[ -46   73   48  -78  120 -109 -198    1  112   68  -17 -336  -36 -362
   44 -294  180 -313  203 -393   91 -522  230 -287  697   27   87   88
    8  191 -193 -404   19  247 -155   -4  631 -704  152 -529  102   58
  483]	0
[ -41  179  413  311 -293 -576 -375 -120 -199 -160  309 -254  471  -24
  231  212 -203  252  240  184  101 -305 -109  -55 -306  400  128 -541
  152   78   28 -319 -426  273  154 -130 -307  497  -73 -126  195   13
  180]	4
[ -46  145  207 -366   78  170  287 -260  -22 -808  232 -357  353   -8
  167   19   85  -67 -430  149  101  135  -20 -383  504  137 -233 -345
    6 -349 -136 -195  -82  127  354  -53   60  154 -191 -182    5 -226
  310]	0
[ -61  258  118 -119    9 -619 -365 -142 -160  -16  342  -53  217 -118
    4 -377  157  439  475    8 -122 -132 -205 -410 -135   62  295 -305
  168 -194   51  -75   91  309  294 -322  493   97  -77  -68 -100  -49
 -181]	6
[ -81   65  245  -58  -57 -519 -407 -440  -85   31   88 -173  225  -17
  -92 -371  239  561  281  -58    6 -201 -389 -310 -106    4  205 -444
   34 -302  107   66  102  419  435 -430  605  112 -251 -112  -33  -16
  -45]	9
[-261   12   45  332   -6 -253 -318  139    5  197    6 -398   80 -364
  148   27  -66 -168   43 -522  163 -419  -39 -135  648   -4   70   43
  -11  306 -113 -356  110  218  -37  -71  621 -679   99 -171  122   38
  547]	9
[ -86  400  317  225 -259 -491 -145 -224 -162 -171  248 -276  577 -120
  289  208 -123  204  296   67 -150 -418 -211  -37 -224  395   15 -477
  151  287 -130 -299 -347  259   43   29 -100  542 -141 -279  323  -86
   70]	0
[ -52  136  256 -261   42  286  221 -203   19 -834  165 -321  355  -29
  325  -32   19 -138 -439  174   34  206  -57 -336  451   70 -203 -410
   87 -340  -56 -198  -58  270  385  -34  -81  263 -223 -172  -30 -237
  277]	9
[-116  317  434  238 -482 -650 -375 -251 -196  -57  257 -236  473 -171
  279  307  -33  138  196  -21  -25 -271   57   77 -285  388   -8 -467
  111  192 -174 -460 -383  150  -22 -134  -30  571 -154  -95  201 -172
  200]	1
[-161  193  445  383 -418 -648 -406 -313 -251 -143  270 -304  567 -179
  381  303    2  182  154 -102  185 -359   54   -5 -215  481   17 -511
   77  152 -195 -412 -408  202   13 -109 -186  560 -188  -64  127  -91
  168]	5
[-134  252  332  351 -446 -492 -378 -266 -194 -219  249 -243  563 -151
  279  279  -43  188  177  -55   96 -392   68   29 -138  402  -89 -569
   95  115 -139 -399 -466  103  -38  -89 -247  583 -210  122  180  -88
  211]	5
[ -22  360  361  204 -344 -594 -309  -88 -228 -234  381 -337  490 -127
  259  117 -253  361  339  124  119 -275  -52  -78 -219  473  205 -483
  102  129   42 -434 -456   91   13 -165 -184  493 -144    1  180  -56
  187]	0
[-192   52   -6  218   80 -405 -102  265   11  314   -2 -403   20 -275
   38   -3  -75 -218  233 -296  141 -529  209 -251  540   25  108  247
  -27  230 -193 -430   25  190 -150 -116  635 -693  107 -214   20   41
  469]	5
[ -66  149  272  -91  -14 -513 -358 -530  -70  -22   31 -198  244  -62
  -73 -353  166  587  275   -7  -14 -170 -355 -276 -150   64  351 -290
  127 -233   53   85  137  533  378 -470  445   79 -216 -296  -43  -68
  -61]	1
[-218 -103    7  195   84 -254  -82  219  -67   56   81 -353   78 -462
  151  -48   -4 -300  143 -407  166 -377    3 -263  630   48  186 -127
  -76   98 -135 -462   35  161 -175   35  515 -662  180 -179   95  163
  506]	7
[  45  243  309 -379  133  117  269 -360  139 -564  146 -247  420    7
  178  -54  175  -60 -173  214    6  215   92 -473  370  129  -71 -357
  -49 -274 -159 -282  -50  124  239 -115 -149  285 -165 -346  -70 -227
  273]	0
[-153  366  336  127 -399 -561 -270  -99 -121 -161  207 -234  498 -202
  455  221 -177  224  142   16  -94 -282 -191  -39 -287  359   34 -513
  225  203 -104 -363 -447  246  211 -155 -165  575 -144 -188  126  -30
  181]	1
[-194  162  292   24  -41 -614 -369 -280 -169   20  174 -142  220  -75
 -164 -340  217  557  346   44  -66 -105 -512 -346 -184  -10  303 -440
  147 -387  118   60  185  521  476 -373  416   44 -259  -59  -85 -126
  -54]	8
[ -68    6  260  -45  -63 -508 -330 -446 -162  -88  180 -223  246  -94
  -90 -297  128  596  229  104   13 -263 -264 -313 -157   58  275 -352
  125 -221  121  133   83  482  400 -434  422  174 -238 -154    8  -58
  -66]	6
[-254   34    9  248   16 -294 -219  126  -54  144   85 -364   82 -329
   78   43  -76 -167  120 -536  145 -456    2 -192  583   -3   78  213
  -47  339 -137 -400   21   42 -123  -92  722 -827   53 -177  143   13
  569]	0
[-251   24   42  378   44 -329 -128  293   21  281  -88 -400  -51 -376
   83   45 -115 -270  188 -401  103 -424   51 -212  510   54   64  275
  -28  143 -183 -467  129  246  -64  -51  483 -714  118 -314   91  148
  536]	10
[ -96   63   30  -17  104  -91 -135  -72   72   95   22 -138   -5 -321
  -25 -168  148 -370  164 -331  158 -455  141 -198  638  -43   40  186
   13  110 -218 -358  120  179 -192   32  648 -723  182 -434  172   20
  608]	4
[-219   51  -44  226   52 -359 -137  275   -1  296  -67 -322  -29 -314
   38   29 -158 -247  197 -320   13 -464  134 -134  497   93   64  288
  -15  250 -188 -446   90  209 -101  -75  654 -655  164 -223   78   60
  420]	3
[  38  268  280 -324  233  110  201 -308  113 -588  247 -207  353  -21
  144  -17  223 -107 -212  209    1  216   74 -462  463   63  -68 -316
  -51 -321 -274 -251  -72  131  276 -113  -64  245  -95 -296 -125 -216
  336]	4
[ -67  416  343  113 -266 -496 -196 -369 -261 -174  220 -234  572 -133
  239  348 -149  220  190   89 -288 -419 -207   35 -281  359  -94 -435
  141  320 -172 -318 -337  258   74  -11   -6  649 -140 -251  270  -59
  152]	2
[  58  338  252 -356   36    3  214 -295  148 -592  244 -144  278   26
   75 -214  350 -133  -48  282   62  170   54 -317  342   43 -188 -387
  102 -299 -259 -152 -161   90  363   62  -74  333  -74 -344  -23 -211
  107]	4
[-103   54  -20  -38  131  -79 -176  -81   63   73   -3 -217   29 -343
   12 -188  220 -382  104 -380   65 -477  150 -271  695  -32  118  161
  -71  177 -190 -395  102  196 -242   21  638 -695  125 -372  144    3
  482]	0
[-166  247  440  351 -423 -621 -396 -280 -246 -132  238 -312  542 -165
  338  259  -82  205   91  -37   36 -371   71   33 -233  494   39 -445
  142  169 -137 -433 -407  211  -15  -88 -122  568 -206  -10  200 -158
  283]	8
[-161  289  451  240 -375 -665 -227  -47 -135  -63  245 -370  531 -142
  457  254 -149  278  277   57 -142 -315 -193   76 -411  403   42 -567
  121  157  -14 -359 -391  247  187 -130 -212  460 -115  -22   90  -65
  173]	8
[ 118  376  133 -508   99  205   71 -199   47 -768  148 -298  308  -66
  355 -158  229  -24 -262  185  192  151  -17 -409  606   25  -84 -338
  -50 -168 -152 -272  -52  100  157  -73   32  413 -140 -258  -46 -284
  274]	6
[-210  -24  -66  249  -29 -285 -323   31  -21  144   -5 -260   46 -267
  171  -10  -72 -205   84 -520  108 -351   55 -165  604    0   53  253
   -8  373 -110 -421  118  102  -28  -73  628 -698  156 -268  124   82
  435]	4
[-183  346  331  162 -362 -591 -329 -181 -169  -95  255 -254  542 -161
  401  222 -219  259  252   -9 -119 -444 -145   94 -338  423  -70 -511
   99  265 -108 -317 -381  266  181 -188 -106  521  -41  -76  153  -67
   82]	2
[-123  159   88  -35   64 -593 -338 -185 -187   12  316 -141  252 -134
   -3 -335  102  567  347    5  -17 -147 -288 -294  -84  -25  236 -416
  195 -260   82   22  -25  264  372 -414  437  107 -186  131 -166 -125
 -136]	3
[  76  293  160 -398  184  293   62  -72   54 -848  138 -318  263  -81
  315 -140  258 -105 -276  217  250  225   12 -359  596   79    5 -413
   -5 -342 -159 -246  -96  135  190  -19  -68  382 -165 -158 -115 -299
  299]	6
[ -43  252  398  201 -226 -605 -310 -181 -258 -268  377 -339  556 -154
  322  146 -174  299  259   87   59 -245 -160  -60 -296  421   77 -543
  125  127  -23 -362 -483  205   89  -78 -156  500  -88  -61  187    0
  206]	2
[  42   93  331  -78  -22 -394 -390 -558  -76  -55  127 -228  178 -119
   11 -389  150  545  266   -4    5 -102 -341 -291 -127  119  279 -460
  121 -226   90  157  156  460  399 -470  391   20 -235 -200  -87 -101
  -30]	3
[ -62  280  203 -232  213  155   91 -252  -12 -667  134 -246  406   -9
  105  -42   77  -61 -235   92  268  171  -61 -471  476   41 -136 -419
  -73 -271 -220 -173 -111   88  252 -119 -157  210 -142 -146 -102 -160
  324]	2
[ -13  253  216 -243  220  108  173 -236  112 -504  195 -200  397  -31
  233  -13  173 -113 -154  207  177  165   14 -470  382  -13 -130 -381
  -61 -402 -212 -284  -61   96  229  -78 -183  319  -71 -242 -109 -252
  325]	7
[ -98  332  388  269 -217 -630 -220 -256 -229 -158  320 -362  583 -139
  307  275  -75  206  222  185 -143 -475 -310  -12 -300  352   17 -610
  143  235 -112 -374 -473  347  166   41 -103  649 -226 -247  284  -62
  176]	9
[-218   15   -6  292  113 -324  -71  396   14  214   -4 -223   64 -268
  146   28 -241 -240  248 -391   75 -427  106 -297  375  127  186  264
   65  245 -138 -456  -17  180 -132 -105  552 -775   46 -236  100  119
  448]	10
[-160  190  393  386 -405 -581 -362 -300 -252 -188  237 -301  503 -152
  276  336  -52  209  204    1   98 -329   39   11 -259  462  -40 -490
  110   89  -99 -391 -381   88  -15 -116 -123  557 -223    8  177 -102
  198]	7
[  44  282  457  178 -286 -566 -272 -247 -209 -248  301 -301  443 -101
  293  143 -125  255  188  106   57 -277 -140    6 -306  369  103 -475
  127  103  -20 -348 -446  209  187  -77 -132  464 -123 -179  195   11
  233]	10
[  54  311   89 -517   88  251   88 -180   36 -722  146 -137  262  -24
  268 -179  238  -82 -380  194  198  185  -34 -345  513   79 -149 -455
  -45 -353 -200 -148  -93  154  198  -49   11  434  -97 -170  -33 -241
  263]	2
[  -9  329  143 -422  149  167  132 -169   32 -745  191 -259  306  -25
  268 -279  307 -129 -303  145  176   64   22 -454  558   96  -73 -415
  -59 -354 -244 -195 -175  122  156  -79   93  328 -161 -145  -47 -287
  282]	0
[ -27  117  300  -66 -101 -464 -408 -525  -71   -7  126 -168  273  -61
  -33 -391  205  542  344  -71  113 -260 -303 -258  -99   48  245 -411
  100 -257   47   90  119  516  332 -457  519   29 -265 -183  -12 -198
  -87]	5
[-234  113  334   99   -7 -590 -287 -449 -169   30  210  -99  322 -107
  -23 -214  222  512  258   62 -126  -10 -511 -372 -174   44  288 -309
  194 -396   57  -31  270  411  420 -434  375  121 -182  -20  -99  -96
   98]	4
[  12  244  257 -345   43   55  179 -305  137 -715  253 -160  353  -54
  188 -250  353  -98  -65  218  126  187   28 -366  351   15 -172 -449
    2 -309 -190 -217 -218  104  355   25 -142  319 -167 -209  -62 -236
  249]	5
[-171  274  453  270 -312 -540 -411 -156 -236 -246  315 -297  548 -157
  305  181 -100  259  316  -13   30 -495   41  -20 -282  556   32 -610
  192  148 -192 -449 -598  163   84 -181 -174  633 -249  -41  169 -159
  186]	0
[-217   -4   23  259    0 -342 -165  368    1  177   59 -330   62 -333
   76   46 -183 -214  223 -376  168 -423  155 -228  538  125  144  214
   29  264 -130 -449   -9  221 -151  -96  614 -737   67 -127  104    3
  452]	5
[-177  199   91   22  -19 -594 -381  -99 -169    7  383  -26  300  -86
  -30 -293  178  503  458  -92  -32  -85 -335 -368  -52  -72  227 -372
  218 -335   74   -4   31  181  286 -388  414   62 -205  188 -103 -136
 -148]	4
[ -42  422  339  179 -240 -534 -160 -282 -246 -167  409 -221  511 -134
  300  155 -161  228  275  150 -124 -487 -250   26 -311  276   42 -594
  109  194 -139 -367 -388  209   44   30 -146  583  -51 -244  247 -115
  212]	7
[-259   38  -49  303  -52 -209 -284  140   16  121   78 -365   32 -391
  163   41 -123 -142  127 -584  280 -451  -73  -32  691  -52   91  126
  -52  309 -114 -439  123   -2 -106  -78  643 -895  139  -94  107  -48
  615]	7
[-121  314  430  283 -450 -626 -395 -279 -184 -125  337 -217  479 -159
  279  134  -35  273  342   64   78 -418   23   28 -323  494  -39 -525
  184  128 -125 -407 -425  134   66 -135 -157  637 -185  -18  206  -84
  150]	9
[-102  219  112  -61   14 -613 -363 -206 -150  -21  362  -30  268 -124
   15 -317  175  425  429  -33 -107  -86 -343 -440 -102   20  274 -280
  209 -244   74  -39    5  283  296 -345  400   26 -196  -27  -85  -50
 -163]	4
[-110  326  376  240 -301 -564  -38 -110 -155 -120  306 -239  555  -82
  377  216 -144  126  373  224 -298 -420 -156 -128 -375  369  -43 -534
  203  237  -83 -311 -314  240  142   55 -163  677 -135 -252  276   22
  148]	9
[  39  217  190 -339  240  177  242 -216  169 -491  145 -154  365  -18
  222   32  154  -84 -192  294   76  157  215 -519  329   52 -117 -339
  -48 -271 -212 -238  -48  100  221 -120 -175  382  -73 -312 -166 -173
  306]	6
[  13  276  411  191 -288 -624 -308 -248 -262 -169  294 -383  455 -143
  262  250 -163  353  172  158   26 -287 -164   79 -228  373   71 -497
   75  121  -57 -324 -448  205  194 -157 -204  557 -116  -91  177   -7
  217]	3
[-110  287  436  347 -445 -477 -416 -302 -183 -188  259 -321  498 -152
  362  247  -83  234  148  -38   80 -425  -32   41 -179  437  -69 -544
  134  185 -144 -428 -378  171   54 -130  -85  607 -189  -42  193 -105
  208]	9
[-308   64  207   81  -62 -566 -265 -296 -135   35  178  -53  289  -91
 -133 -279  204  567  397   92 -126  -32 -465 -353 -259   20  196 -530
  149 -442  129  104  251  376  482 -445  325  139 -225  132 -125  -57
  -61]	2
[-200  151  280   89 -136 -589 -326 -353  -88   83  155 -114  259 -113
  -90 -327  132  582  347   45  -14  -72 -428 -348 -194   51  252 -328
  160 -404  153   67  276  525  394 -444  322   59 -225  -15  -91 -130
    3]	5
[ -40  266  200 -283   49   67  193 -287  129 -661  267 -223  315  -48
  113 -178  350  -85 -121  249  127   83  -13 -334  373  129 -145 -487
  -21 -374 -235 -145 -158   95  350   26  -70  323 -161 -211   19 -246
  228]	0
[ -90   75  327 -235   -6  181  217 -275    1 -899  208 -411  393 -165
  256  -13  132  -35 -484  119   85  217  -66 -312  513   93 -134 -422
   92 -441  -75 -242 -120  273  363  -22  -92  138 -230  -47  -49 -223
  367]	8
[-293   78   23  274   18 -370 -129  282   11  233  -49 -317   45 -325
    8    4 -130 -277  206 -381   87 -386   71 -318  460   81  107  135
  -11  171 -231 -455   29  151 -145 -116  570 -652  100 -162   76  106
  526]	1
[-135  189  104  -47   17 -528 -422 -189 -141  -37  338  -57  211 -159
  -38 -252  153  489  478   16   -4 -139 -254 -353  -84   -7  309 -407
  196 -258   88   11   25  269  415 -417  375   68 -285  -36 -143 -182
 -167]	7
[ -14  186  249 -293   83   71  170 -285  141 -716  264 -248  349  -48
  141 -166  329  -75 -240  241  146  167  -92 -438  341  144 -110 -492
   50 -353 -166 -229 -240  133  339   67 -108  317 -220 -221  -26 -246
  231]	0
[ -38  255  390  200 -279 -517 -394 -169 -222 -204  371 -267  485 -149
  252  218 -176  284  277  180   25 -321  -82  -18 -308  459   99 -722
  112   81  -29 -273 -420  222  185 -127 -312  623  -72  -48  154    3
  235]	2
[ 129  235  159 -491   76   58  208 -373  155 -654  338  -29  273  -24
  182 -206  303 -149 -274  285   61  187  133 -319  312   91 -206 -355
   14 -261 -212 -177 -232  130  316  115 -180  322  -48 -388   -7 -194
  186]	3
[-262   53   -2  195  -46 -273 -245   47  -41  107    1 -313   97 -386
   98   11  -46 -198   30 -523  226 -332  -28 -123  626 -101   92  114
  -27  290 -149 -399   76  115 -104  -52  574 -658  110 -225  132    2
  565]	1
[ -88  145   73  -65  -82 -557 -291 -168  -78  -46  268  -37  260  -76
  105 -283   89  467  366   -8  -26  -83 -302 -334 -125   62  230 -291
  213 -258  119  -38   24  267  362 -354  363   -4 -242  -36  -68  -70
 -121]	3
[-264   18    4  254   13 -350 -283   93  -28  232    5 -394   99 -371
  141   -9  -95 -165   36 -472  183 -477   50 -163  628   41   95  168
  -50  298  -78 -439  102  202 -126  -74  659 -645  151 -169  111   78
  610]	9
[-128  302  332  169 -346 -630 -213 -118  -55  -28  252 -257  521 -243
  458  183 -188  226  228   30 -107 -324  -90  115 -295  414   -3 -427
  155  257  -49 -329 -396  274  132 -108 -119  439  -13 -114  140  -77
  120]	3
[-108  332  367   74 -318 -573 -270 -141  -94 -160  309 -259  478 -229
  397  295  -54  216  253  -25 -202 -259  -85   88 -303  394   14 -522
  128  289 -116 -386 -417  173  137  -95  -14  488  -80 -138   89  -95
  143]	1
[-148  252  418  229 -357 -527 -299 -129  -87 -191  304 -328  521 -232
  436  271 -136  254  247   66  -70 -371 -161   40 -348  394    6 -532
  159  269  -42 -315 -437  214  196 -143 -248  481 -152  -61  122  -96
  173]	6
[-227   11   -6  326   15 -210 -274  122   26  116   14 -319   48 -321
  182    5  -68 -208  162 -578  131 -362   19 -159  591   -5   70  223
  -17  306 -183 -411   95   98  -27  -64  570 -810   88 -158   35   30
  522]	5
[-165  382  401  224 -376 -504 -369  -34  -62 -172  306 -324  440 -330
  458  193 -170  193  248  -96 -118 -220 -182   53 -259  397  -51 -542
  220  234  -69 -368 -388  272  126  -99 -161  392  -52  -95  119 -119
  235]	1
[  57  366  163 -405   71  141  133 -187  -51 -649  150 -293  273  -67
  247 -116  231 -128 -217  180    9  154  127 -313  562   14 -114 -423
  -33 -318 -224 -165  -56   92  285  -17  -64  458 -106 -169  -57 -202
  267]	8
[  -1  299  410  275 -210 -516 -396 -156 -170 -302  405 -275  453 -170
  249  107 -144  258  164  107  146 -188 -116  -62 -226  329  173 -548
  187  143  -86 -367 -602  256  125  -90 -374  438  -67 -132  172  -17
  202]	1
[-243  100  -41  287   24 -412 -213  249   -4  239  -10 -313   19 -256
   68  -25 -200 -169  184 -344  121 -487   36 -211  515  137  165  360
  -19  236 -210 -446   -3  195  -78 -178  607 -681  122 -209  146   90
  479]	4
[-144  360  455  197 -354 -547 -295 -131 -177 -193  295 -303  451 -283
  470  166 -179  259  214  -75  -56 -323 -150  100 -322  456  -31 -527
  165  217  -85 -319 -397  238  203 -138  -84  498 -106 -104  122  -89
  240]	10
[  56  276  239 -367  162  195  178 -309  130 -602  188 -165  357   10
  148  -28  173  -25 -242  158  127  174   25 -439  413  118  -74 -380
  -97 -239 -224 -338  -88  123  194 -108  -63  256 -132 -319  -93 -264
  205]	0
[ -79  153  279  -99  -47 -494 -406 -475  -78  -66   64 -151  258  -62
    5 -449  163  590  325   -2    7 -144 -317 -271 -180  168  348 -313
  152 -270   99   44  142  565  328 -457  410   88 -225 -255  -60 -107
  -88]	2
[-237    7 -111  228  -27 -257 -270  125   46  132  -17 -244   38 -343
  146   -2  -44 -167  139 -606  157 -347  -55 -194  601   33   18  213
  -66  365  -71 -423  123   17 -197  -18  585 -843  152 -148  122  115
  457]	7
[ -71  151  244 -213   13  153  276 -282   20 -829  268 -386  332  -56
  305  -78  187  -32 -420  130  110  258   25 -337  449  163 -161 -348
   75 -426 -105 -218  -48  143  253  -19  -23  137 -219 -172  -56 -269
  332]	0
[-176   -5   23  263  114 -348  -97  306  -42  218  -59 -342   30 -333
  135  -87 -146 -218  121 -353   33 -404  130 -240  481   52  183  288
   75  231 -166 -496  -82  233 -137  -77  525 -569   79 -206  108  113
  420]	10
[  42  385  209 -443   24   13  224 -264  195 -602  277 -115  270  -97
  171 -252  309  -88  -38  258   85  248   49 -318  306   55 -120 -372
   22 -262 -244 -237 -110   82  286   53 -112  377  -21 -354  -37 -243
  205]	1
[ -63  267  218 -308   91   26  128 -268  142 -605  288 -175  368  -77
  185 -171  282  -65  -39  281  155  104   -7 -397  275   84 -204 -507
   47 -323 -136 -188 -156  105  382  -23 -110  402 -189 -146  -78 -254
  199]	9
[-263  106  274  134   -5 -613 -259 -290 -144   25  185 -139  287 -111
 -115 -272  165  590  352   44  -81  -54 -391 -399 -207   17  290 -343
  129 -422  146   29  221  480  396 -405  280   -3 -225  -17 -132  -39
   13]	8
[-103  112  262 -114  -41 -501 -361 -584 -136  -27   65 -117  259  -68
 -163 -349  202  528  288   14   -1 -193 -395 -365 -190   67  133 -297
  133 -255   75  108  150  458  370 -421  568   75 -238 -192    8  -45
  -32]	2
